Below are the code and all the weights of a small trained network. Each question names an input and a target symbol and asks about switching units off, where a switched-off unit gives its printed mean instead of its output.

import numpy as np


def w(rows, s, z=0):
    codes = np.array(rows[::2]) - 128.0
    scale = np.full(codes.shape[1], s)
    scale[-1] = z or s
    return codes * scale


def norm(h):
    return h / np.sqrt((h * h).mean(-1, keepdims=True) + 1e-5)


def softmax(a):
    e = np.exp(a - a.max(-1, keepdims=True))
    return e / e.sum(-1, keepdims=True)


def log_softmax(a):
    a = a - a.max(-1, keepdims=True)
    return a - np.log(np.exp(a).sum(-1, keepdims=True))


def net(x, mask):
    ids = ['ΞΩαβεζηλμφψ'.index(c) for c in x.split()]
    T = len(ids)
    res = E[ids] + P[:T]
    u = 0
    for l in range(2):
        r = norm(res)
        for j in range(3):
            rows = slice(2 * j, 2 * j + 2)
            q, k, v = (r @ M[l][rows].T for M in (Q, K, V))
            z = softmax(np.where(np.tri(T) > 0, q @ k.T / 2**0.5, -1e9)) @ v
            o = O[l][rows]
            res = res + np.where(mask[u + j], z, o[:, -1]) @ o[:, :-1]
        u += 3
    return log_softmax(norm(res)[-1] @ U[:, :-1].T + U[:, -1])


Q, K, V, O = {}, {}, {}, {}
E = w([
[128,4,106,170,104],'Ξ',
[171,105,150,83,105],'Ω',
[170,155,133,120,114],'α',
[159,115,134,130,142],'β',
[90,157,102,134,96],'ε',
[102,123,147,119,93],'ζ',
[170,159,96,130,154],'η',
[161,146,103,123,182],'λ',
[91,122,68,109,235],'μ',
[120,148,94,102,165],'φ',
[133,143,151,156,84],'ψ',
],0.016)
P = w([
[70,159,136,146,140],'0',
[254,36,209,187,136],'1',
[70,91,42,79,82],'2',
[236,30,195,181,151],'3',
[84,103,43,88,101],'4',
[212,79,171,205,145],'5',
[85,129,70,113,107],'6',
],0.0078)
Q[0] = w([
[167,198,132,141,154],'L0H0',
[163,137,91,2,87],'L0H0',
[141,73,209,173,100],'L0H1',
[72,194,97,103,230],'L0H1',
[138,133,151,87,221],'L0H2',
[214,73,238,91,146],'L0H2',
],0.0091)
K[0] = w([
[106,170,104,195,133],'L0H0',
[181,11,52,101,84],'L0H0',
[233,31,184,139,99],'L0H1',
[34,221,13,255,219],'L0H1',
[186,171,175,134,70],'L0H2',
[200,243,205,11,111],'L0H2',
],0.0075)
V[0] = w([
[118,182,60,25,65],'L0H0',
[144,2,88,71,90],'L0H0',
[77,196,74,121,134],'L0H1',
[160,187,122,247,107],'L0H1',
[128,111,103,71,61],'L0H2',
[131,82,40,227,114],'L0H2',
],0.0081)
O[0] = w([
[107,210,200,195,159,145],'L0H0',
[46,159,78,196,102,254],'L0H0',
[88,114,184,177,75,31],'L0H1',
[95,2,155,128,115,60],'L0H1',
[201,161,124,148,102,183],'L0H2',
[63,43,160,144,110,95],'L0H2',
],0.0083,0.0074)
Q[1] = w([
[2,151,103,157,16],'L1H0',
[229,73,127,167,153],'L1H0',
[216,75,135,108,200],'L1H1',
[101,121,92,154,171],'L1H1',
[249,134,131,120,231],'L1H2',
[170,131,158,121,223],'L1H2',
],0.0096)
K[1] = w([
[162,119,23,185,142],'L1H0',
[51,94,247,89,158],'L1H0',
[57,132,230,98,164],'L1H1',
[109,110,120,92,55],'L1H1',
[97,111,234,126,167],'L1H2',
[112,190,186,121,134],'L1H2',
],0.011)
V[1] = w([
[121,193,42,60,191],'L1H0',
[150,228,69,92,2],'L1H0',
[111,125,48,188,115],'L1H1',
[188,96,142,228,51],'L1H1',
[129,98,52,210,180],'L1H2',
[231,64,122,97,160],'L1H2',
],0.0091)
O[1] = w([
[115,250,93,170,236,212],'L1H0',
[192,221,92,199,66,255],'L1H0',
[140,136,47,88,136,170],'L1H1',
[159,105,140,26,37,161],'L1H1',
[104,99,45,29,160,170],'L1H2',
[253,255,163,37,157,156],'L1H2',
],0.0083,0.0046)
U = w([
[131,81,1,66,80,86],'Ξ',
[185,237,69,150,102,159],'Ω',
[190,163,203,114,105,122],'α',
[160,136,112,100,156,26],'β',
[66,142,146,133,41,252],'ε',
[142,118,131,209,32,96],'ζ',
[123,138,150,103,112,103],'η',
[121,146,162,95,192,146],'λ',
[44,152,109,131,210,132],'μ',
[108,118,130,200,144,98],'φ',
[141,137,146,94,69,102],'ψ',
],0.0095,0.0029)

Each question gives the input, a string of symbols that net reads in full, and the target symbol t.
The units are the heads (2 rows each of Q, K, V and O). Each row of codes is followed by its name. A weight is (code - 128) times the scale printed after its matrix; where a second scale follows, it is the last column's (O and U).
mask holds one flag per head, layer by layer. A switched-off head (its flag False) gives its mean, the last column of its rows in O, instead of its output. The means were averaged over made-up inputs and are rounded, as every weight is.
A unit's drop is (log p(t) with every unit on - log p(t) with that unit switched off) / (log p(t) with every unit on - log p(t) with every unit switched off).
The circuit of an input: a set's keep is (log p(t) with only the set's units on - log p(t) with every unit switched off) / (log p(t) with every unit on - log p(t) with every unit switched off). Starting from all 6 units, units are removed one at a time, each time the one whose removal leaves the highest keep (on an exact tie, the one counted first), for as long as the keep stays at least 0.8.
units of the circuit, in order: the units of the circuit, biggest drop first
most important unit: the unit with the biggest drop
heads that matter: for each layer, one digit per head in row order, 1 if its drop is at least 0.15 and else 0, layers parted by /
input Ξ φ Ω λ, target Ξ: units of the circuit, in order -> L0H2; L1H0; L1H2
input ζ Ξ φ, target Ξ: units of the circuit, in order -> L0H2; L1H0
input Ξ Ω Ω Ω Ω β, target Ξ: most important unit -> L0H2
input α η Ω α, target α: units of the circuit, in order -> L0H0; L0H1; L1H0; L1H2
input λ α Ω α, target λ: heads that matter -> 111 / 100
input η α ζ, target ζ: heads that matter -> 110 / 101
input α λ Ω Ξ Ω η, target α: units of the circuit, in order -> L0H0; L0H1; L1H0; L1H2
input Ω μ Ξ Ξ, target Ω: units of the circuit, in order -> L0H1; L0H2
input ζ Ω λ Ω Ξ η, target ζ: units of the circuit, in order -> L0H1; L1H2; L1H0
input Ω Ξ ψ, target Ξ: heads that matter -> 100 / 011
input λ Ω Ω Ω Ω μ, target λ: units of the circuit, in order -> L0H0; L1H0; L0H1; L1H2
input φ β Ω Ξ α ζ, target φ: heads that matter -> 110 / 001
input μ α Ω β Ω η, target μ: units of the circuit, in order -> L1H0; L0H2; L0H1; L1H2
input λ α φ Ω ζ λ, target λ: units of the circuit, in order -> L0H0; L1H0; L0H1
input Ξ η Ξ Ω Ω α, target Ξ: heads that matter -> 001 / 100
input η η Ω λ Ω ψ ε, target ε: units of the circuit, in order -> L0H1
input α λ Ξ ζ, target α: heads that matter -> 110 / 001
input ζ μ ζ, target μ: heads that matter -> 000 / 100
input ζ Ω Ω Ξ α ζ, target ζ: heads that matter -> 110 / 001
input Ξ ψ Ω Ω, target Ξ: most important unit -> L1H0
input μ μ ζ Ω Ξ α, target μ: heads that matter -> 011 / 110
input Ξ η Ξ φ, target Ξ: heads that matter -> 000 / 000
input ε ζ ε α ε, target ε: heads that matter -> 110 / 000
input ψ Ξ η, target Ξ: heads that matter -> 011 / 000
input φ Ξ Ξ Ξ ψ, target Ξ: heads that matter -> 001 / 000
input Ω Ω Ξ λ ε Ξ λ, target Ξ: units of the circuit, in order -> L0H2; L0H1; L1H1; L1H2
input μ Ω λ ε, target μ: units of the circuit, in order -> L0H0; L1H0; L0H2
input Ω μ Ω Ξ, target Ω: units of the circuit, in order -> L0H2; L1H0
input Ξ Ξ Ξ Ω λ η, target Ξ: units of the circuit, in order -> L0H2; L1H0
